[[ 13.18  10.85 -23.79   4.44  10.58  -1.01  -3.82   5.33 -11.34  -0.73
    3.53  -0.17]
 [ -0.40  -8.12   2.08   9.93  20.42  15.26  18.92   6.88   6.15  -0.56
    4.95   8.22]
 [  1.87  -5.86 -13.76 -11.18  -1.46  -9.60   6.26  11.68  -6.48  -8.20
    8.64  14.16]
 [ -1.90  -8.69 -13.49 -11.54   2.85  -0.12   7.53  10.37  -4.97  -5.27
   12.02  11.93]
 [ -0.32 -12.49 -14.22 -13.31  -1.78  -3.63   7.74   5.13  -7.08  -6.47
   16.22   8.47]
 [ -0.30  -1.74   0.69   3.84  17.43  12.31  14.65  10.56   0.22  -2.98
   13.41   8.50]
 [ 18.18  -7.77   1.84  -1.37 -11.43 -13.93  13.65   8.04  12.45  -7.25
    4.30   9.28]
 [ 15.00  -6.31   2.93   5.66   3.26  -7.10   5.22   9.28  22.74 -10.65
   12.53   3.18]
 [ 13.82  -7.98  -5.39  -2.24  -7.09   1.84  21.31 -12.87   5.59  12.24
   -0.18   4.70]
 [ 12.78 -10.93  -5.46  -0.23  -6.22   3.07  22.80 -13.65   6.17  10.47
   -0.39   4.70]
 [ 14.23  -5.42   3.85   4.33   5.73  -5.60   4.34  10.91  23.90  -8.67
   11.51   2.70]] out -8.67

[[  3.6  14.4   0.5  12.2  -1.3   4.7 -12.7 -17.9   0.2  19.6  -6.0   8.2]
 [-11.3  -6.8  13.6 -15.0   4.1  -6.9   8.2  -3.3  -4.7  -3.8  14.8  23.5]
 [-15.6  12.8  19.9  -7.3  20.6   0.0  12.8   4.2 -15.6   0.3 -21.0   3.9]
 [  5.5   5.8   8.9  29.4  -9.7   0.8  10.0  12.6 -14.4 -13.7   1.4   2.1]
 [ 24.9  15.1   6.8 -14.9   0.1   4.1 -18.8 -18.5 -12.0  -8.9   7.8 -11.8]
 [-10.5  13.9  14.3  -9.7  22.8  -1.7 -14.8   4.0 -11.2   9.5  21.6 -13.1]
 [ -5.8  14.4   2.2  -4.2 -10.3  -2.1  -7.9  -9.9  14.7  18.7 -13.3  18.4]
 [ -1.3 -17.3  22.1  11.1  -2.4   4.6  19.9 -18.6  17.0  14.2  18.7 -21.5]
 [ 21.4  -8.5 -13.7  -7.5  19.4   2.8  19.6  -9.8 -25.2  13.9 -18.9   3.4]
 [ -8.2   9.4 -16.0  16.0  13.2  11.7  -6.3  -9.1 -14.3  -5.1  12.7
  -10.1]] out -5.1

[[-0.85  0.92  0.70  0.07 -0.34  0.44  1.05  1.79]
 [ 1.36  0.22  0.00  0.95  0.21 -0.17 -0.45 -0.86]
 [ 0.18 -0.82 -0.36 -0.40 -0.51 -2.04 -0.96 -2.58]
 [-0.39  0.12  1.42 -0.40 -1.08 -1.02 -0.05 -0.78]
 [ 1.28  0.74  0.31  1.05  0.59 -0.51  1.04 -0.22]
 [ 0.23  0.12 -0.21  0.42  0.61  0.80  1.32  1.50]
 [ 1.24 -0.09 -0.10  0.59  0.33 -0.57 -0.07 -1.38]] out -0.57

[[  9.9  -5.8   9.1   8.0   0.4   1.5  12.8  -5.4   8.1   1.4   3.4   1.9
    7.1   6.5]
 [  8.6  19.5  11.3   0.8   1.7   2.4  13.2  24.8   7.9  -1.1  -5.8  -3.7
   -0.7   9.4]
 [  6.0  -5.5   3.4   4.9   1.9   5.4  -8.6  -8.1   3.9   1.7  -2.3   2.6
    0.3   2.9]
 [ 12.3   4.7  14.0   2.4   0.8   3.3   2.4  -8.9   8.7   5.9   4.4   3.8
    1.8   6.5]
 [  9.0  -0.1   9.5  11.6   2.4   0.6   8.7  -2.2  10.4  -2.8  -6.5  -1.1
    6.8   9.3]
 [ 11.6  -0.7  11.7   6.3   2.1   7.2   3.3 -13.9  12.6  12.5  13.9   2.9
   16.0  11.1]
 [ -4.8  13.2  -6.2   3.3  13.4  14.2  14.4   7.4  -1.2  11.3  29.7  19.1
   10.6  -3.4]
 [ -0.8  14.9  -2.3  21.8   3.8  -4.0  10.1 -21.8  14.7   1.5   9.3   7.4
    7.8   3.7]
 [  2.0  19.8   4.5  13.4   7.0  -4.2   1.2   1.3   6.8   4.7   0.1   9.2
   -4.6   4.7]
 [ 14.1  -6.0  16.8   5.6   1.7   1.4  10.5  -4.2   8.5   1.1  -2.7   1.2
    6.2   9.4]
 [  4.4   1.6   3.0   3.9   5.8   7.7   7.5   0.4   2.3   9.6  16.6  10.6
    6.0   2.1]] out 10.6

[[-1.480  0.508 -1.675 -0.623 -0.752 -0.726  0.271 -0.465 -0.093 -0.612
   1.209 -2.529  0.241]
 [-0.198 -0.614 -0.593 -0.263  0.078  0.489  0.136 -0.285 -0.210 -0.740
   0.204  0.321 -1.030]
 [ 0.147 -1.002 -1.165 -1.442 -0.160 -0.486 -0.645 -0.064 -0.977 -0.480
  -0.711 -0.447 -0.304]
 [ 0.494  0.109 -1.656 -1.898  0.175 -1.126 -1.204 -0.843 -2.332  2.646
  -0.804 -1.894 -0.278]
 [-0.086  0.083 -1.229 -1.032 -0.204 -0.290  0.080 -0.875 -0.638 -0.569
   0.421 -0.486 -0.984]
 [-0.551 -0.228  1.271  1.062 -0.543 -0.144 -0.571 -0.887  0.051 -0.096
  -1.034  0.832 -1.017]] out -1.034

[[ 0.013 -0.016  0.149  0.014 -0.057 -0.146  0.000]
 [-0.099  0.029 -0.139 -0.059  0.238  0.110 -0.075]
 [-0.034 -0.092 -0.089 -0.029 -0.060  0.029  0.043]
 [-0.228  0.023 -0.107  0.088 -0.128  0.010  0.056]
 [-0.039 -0.033  0.061 -0.140 -0.090 -0.098  0.001]
 [-0.118 -0.015  0.019  0.009 -0.210 -0.085  0.026]] out -0.210
